Below are the code and all the weights of a small trained network. Each question names an input and a class and asks about switching units off, where a switched-off unit gives its printed mean instead of its output.

import numpy as np


def w(rows, s, z=0):
    codes = np.array(rows[::2]) - 128.0
    scale = np.full(codes.shape[1], s)
    scale[-1] = z or s
    return codes * scale


def f(y):
    return y / 2 * (1 + np.tanh(0.7978845608 * (y + 0.044715 * y**3)))


def log_softmax(a):
    a = a - a.max(-1, keepdims=True)
    return a - np.log(np.exp(a).sum(-1, keepdims=True))


def net(x, mask):
    res = np.array(x, float).reshape(1, 6) / 4 @ E
    y = f(res @ A[0][:, :-1].T + A[0][:, -1])
    res = res + np.where(mask, y, B[0][:, -1]) @ B[0][:, :-1]
    return log_softmax(res[-1] @ U[:, :-1].T + U[:, -1])


A, B = {}, {}
E = w([
[171,44,85,75,93],'x0',
[165,124,174,141,110],'x1',
[163,165,75,117,255],'x2',
[180,154,187,10,108],'x3',
[119,133,84,137,152],'x4',
[224,139,153,149,119],'x5',
],0.0076)
A[0] = w([
[124,66,168,70,107,162],'n1',
[97,77,155,181,2,143],'n2',
[44,141,38,139,180,218],'n3',
[221,164,137,72,112,196],'n4',
[175,155,128,42,118,81],'n5',
[94,242,198,163,153,141],'n6',
[74,158,92,132,140,241],'n7',
[194,106,105,63,89,246],'n8',
[101,165,96,170,184,250],'n9',
[81,235,235,113,219,189],'n10',
[174,7,119,56,125,209],'n11',
[126,107,42,193,154,109],'n12',
[168,145,148,184,42,138],'n13',
[113,143,133,125,62,79],'n14',
[112,202,155,191,78,102],'n15',
[224,172,97,176,85,179],'n16',
[43,164,56,159,117,156],'n17',
[139,11,100,244,156,172],'n18',
[91,54,146,211,105,127],'n19',
[71,198,151,212,206,162],'n20',
[37,106,95,121,102,215],'n21',
[195,173,160,12,126,178],'n22',
[58,56,200,129,16,214],'n23',
[120,141,80,144,132,140],'n24',
],0.0067,0.0016)
B[0] = w([
[106,208,96,195,165,174],'n1',
[173,214,111,143,183,224],'n2',
[154,157,117,74,145,246],'n3',
[69,165,181,135,98,202],'n4',
[46,150,131,200,143,174],'n5',
[121,120,77,147,55,213],'n6',
[202,108,140,78,79,184],'n7',
[102,168,107,111,118,205],'n8',
[112,147,88,73,108,221],'n9',
[147,189,79,149,80,239],'n10',
[99,228,90,173,71,220],'n11',
[97,131,110,95,154,200],'n12',
[178,182,159,81,160,175],'n13',
[163,130,164,149,180,140],'n14',
[158,168,78,141,71,172],'n15',
[46,96,203,68,163,175],'n16',
[129,166,154,57,172,205],'n17',
[11,253,153,151,124,228],'n18',
[113,205,145,116,178,184],'n19',
[109,110,123,113,85,255],'n20',
[183,137,187,77,134,187],'n21',
[38,217,98,147,126,230],'n22',
[190,250,127,126,161,247],'n23',
[108,92,102,108,92,149],'n24',
],0.005,0.0046)
U = w([
[183,188,102,126,193,159],'0',
[24,168,125,150,146,114],'1',
[119,133,21,160,2,150],'2',
[215,133,150,60,174,174],'3',
[105,119,224,58,195,149],'4',
[143,124,115,98,121,115],'5',
[190,18,180,159,179,1],'6',
],0.006,0.0044)

Each question gives the input, the list of numbers given to net, and the class t.
The units are the neurons (one row each of A and B). Each row of codes is followed by its name. A weight is (code - 128) times the scale printed after its matrix; where a second scale follows, it is the last column's (A, B and U).
mask holds one flag per neuron, in row order. A switched-off neuron (its flag False) gives its mean, the last column of its row in B, instead of its output. The means were averaged over made-up inputs and are rounded, as every weight is.
A unit's drop is (log p(t) with every unit on - log p(t) with that unit switched off) / (log p(t) with every unit on - log p(t) with every unit switched off).
The circuit of an input: a set's keep is (log p(t) with only the set's units on - log p(t) with every unit switched off) / (log p(t) with every unit on - log p(t) with every unit switched off). Starting from the 12 units with the biggest drops (on a tie, the unit counted first), units are removed one at a time, each time the one whose removal leaves the highest keep (on an exact tie, the one counted first), for as long as the keep stays at least 0.8.
circuit, biggest first: the units of the circuit, biggest drop first
most important unit: the unit with the biggest drop
k most important neurons: the k neurons with the biggest drops, biggest first
drop of u: that unit's drop, to one decimal
input [-1,5,-8,7,3,5], class 0: circuit, biggest first -> n23, n2, n1
input [2,0,0,8,-4,-6], class 1: circuit, biggest first -> n22, n5, n1
input [5,6,4,-6,5,7], class 4: most important unit -> n16
input [7,2,1,8,4,-1], class 1: circuit, biggest first -> n22, n5, n4, n11
input [-1,3,-6,-5,0,5], class 0: circuit, biggest first -> n2, n23, n13
input [3,-3,-2,6,4,3], class 1: circuit, biggest first -> n22, n5, n4, n7
input [6,-4,-7,-2,-1,-8], class 4: circuit, biggest first -> n21, n10
input [8,-8,0,6,-1,7], class 2: circuit, biggest first -> n11, n22
input [6,-1,-8,3,-7,-7], class 0: 3 most important neurons -> n23, n2, n1
input [1,-2,-3,8,5,0], class 1: circuit, biggest first -> n22, n5, n4
input [4,-3,-8,0,-3,-6], class 0: drop of n2 -> 0.2
input [3,2,-2,-6,-1,-7], class 4: drop of n21 -> 0.2
input [1,-4,0,5,0,5], class 1: drop of n21 -> 0.1
input [-6,4,-8,-1,-3,4], class 0: drop of n2 -> 0.3
input [-7,4,-1,0,0,5], class 2: most important neuron -> n6
